Below are the code and all the weights of a small trained network. Each question names an input and a target symbol and asks about switching units off, where a switched-off unit gives its printed mean instead of its output.

import numpy as np


def w(rows, s, z=0):
    codes = np.array(rows[::2]) - 128.0
    scale = np.full(codes.shape[1], s)
    scale[-1] = z or s
    return codes * scale


def norm(h):
    return h / np.sqrt((h * h).mean(-1, keepdims=True) + 1e-5)


def f(y):
    return y / 2 * (1 + np.tanh(0.7978845608 * (y + 0.044715 * y**3)))


def softmax(a):
    e = np.exp(a - a.max(-1, keepdims=True))
    return e / e.sum(-1, keepdims=True)


def log_softmax(a):
    a = a - a.max(-1, keepdims=True)
    return a - np.log(np.exp(a).sum(-1, keepdims=True))


def net(x, mask):
    ids = ['ΓΛΞΠΩαβεζηθστψ'.index(c) for c in x.split()]
    T = len(ids)
    res = E[ids] + P[:T]
    q, k, v = (norm(res) @ M[0].T for M in (Q, K, V))
    z = softmax(np.where(np.tri(T) > 0, q @ k.T / 2**0.5, -1e9)) @ v
    res = res + np.where(mask[0], z, O[0][:, -1]) @ O[0][:, :-1]
    y = f(norm(res) @ A[0][:, :-1].T + A[0][:, -1])
    res = res + np.where(mask[1:13], y, B[0][:, -1]) @ B[0][:, :-1]
    return log_softmax(norm(res)[-1] @ U[:, :-1].T + U[:, -1])


Q, K, V, O, A, B = {}, {}, {}, {}, {}, {}
E = w([
[37,130,103,107,196,141],'Γ',
[114,108,108,112,205,141],'Λ',
[75,119,116,101,210,144],'Ξ',
[59,97,126,120,211,169],'Π',
[87,105,106,116,201,146],'Ω',
[141,130,83,101,178,109],'α',
[150,118,87,102,178,125],'β',
[185,110,87,109,182,116],'ε',
[144,130,96,119,196,103],'ζ',
[233,124,80,22,167,129],'η',
[223,102,150,140,159,131],'θ',
[186,171,103,30,105,109],'σ',
[148,254,166,86,93,70],'τ',
[165,78,168,119,63,200],'ψ',
],0.0052)
P = w([
[62,91,2,212,80,128],'0',
[129,136,51,165,140,169],'1',
[163,157,87,156,145,172],'2',
[188,170,144,99,187,144],'3',
[110,148,188,79,223,132],'4',
[136,130,153,79,174,67],'5',
[103,60,170,72,101,39],'6',
],0.0061)
Q[0] = w([
[170,214,165,107,227,166],'h1',
[139,198,56,212,116,255],'h1',
],0.0088)
K[0] = w([
[222,162,105,150,84,209],'h1',
[88,105,1,213,58,127],'h1',
],0.0077)
V[0] = w([
[99,170,72,34,56,154],'h1',
[174,2,160,102,105,213],'h1',
],0.0072)
O[0] = w([
[136,2,234,29,131,72,1],'h1',
[59,144,32,24,46,173,223],'h1',
],0.0084,0.0013)
A[0] = w([
[121,166,212,111,30,174,136],'n1',
[105,153,164,150,119,135,75],'n2',
[130,123,124,26,99,88,190],'n3',
[109,229,67,71,81,183,150],'n4',
[55,161,122,30,4,169,9],'n5',
[110,169,79,209,87,173,205],'n6',
[112,149,162,113,167,211,87],'n7',
[174,131,84,130,190,144,207],'n8',
[133,212,227,87,102,116,126],'n9',
[71,187,199,108,134,152,188],'n10',
[105,149,141,255,120,115,3],'n11',
[118,145,241,136,27,207,128],'n12',
],0.0082,0.004)
B[0] = w([
[142,113,65,133,159,144,135],'n1',
[153,105,98,124,157,132,110],'n2',
[153,147,107,74,164,149,185],'n3',
[177,115,166,178,117,131,253],'n4',
[190,86,55,189,168,185,211],'n5',
[156,153,182,89,104,139,207],'n6',
[112,162,87,134,119,79,138],'n7',
[109,152,110,111,106,101,254],'n8',
[191,94,167,147,144,115,127],'n9',
[175,129,107,141,107,91,139],'n10',
[165,169,98,98,167,172,151],'n11',
[123,111,1,129,176,147,135],'n12',
],0.0099,0.0066)
U = w([
[92,102,158,185,156,129,117],'Γ',
[91,152,122,97,109,150,65],'Λ',
[83,119,144,148,159,147,43],'Ξ',
[87,131,147,118,102,147,113],'Π',
[64,139,138,118,124,157,227],'Ω',
[124,80,116,200,133,69,70],'α',
[91,86,91,143,92,61,255],'β',
[123,132,79,101,36,81,100],'ε',
[158,197,106,157,212,114,157],'ζ',
[123,107,116,7,145,108,17],'η',
[161,181,174,169,44,166,105],'θ',
[154,59,204,69,117,105,103],'σ',
[172,74,219,191,149,98,69],'τ',
[170,61,91,122,132,203,160],'ψ',
],0.013,0.0046)

Each question gives the input, a string of symbols that net reads in full, and the target symbol t.
The units are the heads (2 rows each of Q, K, V and O) and the neurons (one row each of A and B). Each row of codes is followed by its name. A weight is (code - 128) times the scale printed after its matrix; where a second scale follows, it is the last column's (O, A, B and U).
mask holds one flag per unit, heads first, then neurons. A switched-off unit (its flag False) gives its mean, the last column of its rows in O or B, instead of its output. The means were averaged over made-up inputs and are rounded, as every weight is.
A unit's drop is (log p(t) with every unit on - log p(t) with that unit switched off) / (log p(t) with every unit on - log p(t) with every unit switched off).
The circuit of an input: a set's keep is (log p(t) with only the set's units on - log p(t) with every unit switched off) / (log p(t) with every unit on - log p(t) with every unit switched off). Starting from the 12 units with the biggest drops (on a tie, the unit counted first), units are removed one at a time, each time the one whose removal leaves the highest keep (on an exact tie, the one counted first), for as long as the keep stays at least 0.8.
circuit, biggest first: the units of the circuit, biggest drop first
top k neurons: the k neurons with the biggest drops, biggest first
drop when u is switched off: that unit's drop, to one decimal
input θ ζ η ε β, target η: circuit, biggest first -> h1, n5
input ψ ε Π Ω ζ θ α, target θ: top 3 neurons -> n6, n3, n5
input ζ ζ Γ Λ ψ β, target ψ: circuit, biggest first -> h1, n5
input β ε ζ η, target η: circuit, biggest first -> n5, h1, n4
input ψ β θ ζ ζ Λ Ω, target ζ: circuit, biggest first -> h1
input ψ Ξ θ ζ ψ Γ, target ψ: circuit, biggest first -> h1, n5
input ψ Ω ψ Ω, target ψ: top 2 neurons -> n5, n4
input ψ ψ σ ζ ζ Γ Γ, target ζ: top 2 neurons -> n11, n4
input Ξ Ω θ, target θ: top 2 neurons -> n3, n12
input ζ Λ ζ η ζ ζ, target η: circuit, biggest first -> n4, n5
input τ ζ ψ ψ ζ Λ, target ψ: top 2 neurons -> n5, n4
input ζ σ ψ, target ζ: top 4 neurons -> n12, n5, n4, n7
input ψ ε Ω ζ ζ ζ ζ, target ζ: top 2 neurons -> n11, n4
input θ ζ σ β ζ ζ τ, target τ: circuit, biggest first -> n9
input ζ Π ψ, target ζ: top 2 neurons -> n12, n5
input θ ζ Ω ζ θ ψ α, target θ: top 2 neurons -> n4, n6
input θ ψ ζ ζ ζ ζ β, target ζ: top 2 neurons -> n11, n4
input ζ Γ Ω ψ ζ α α, target ζ: top 2 neurons -> n11, n4
input ε τ σ ε Ω, target σ: top 2 neurons -> n5, n4
input θ ζ θ η, target θ: drop when n4 is switched off -> 0.5
input ζ ζ θ Ω ε, target θ: drop when h1 is switched off -> 1.2
input ζ ε θ θ ζ ζ Γ, target ζ: drop when n4 is switched off -> 0.1
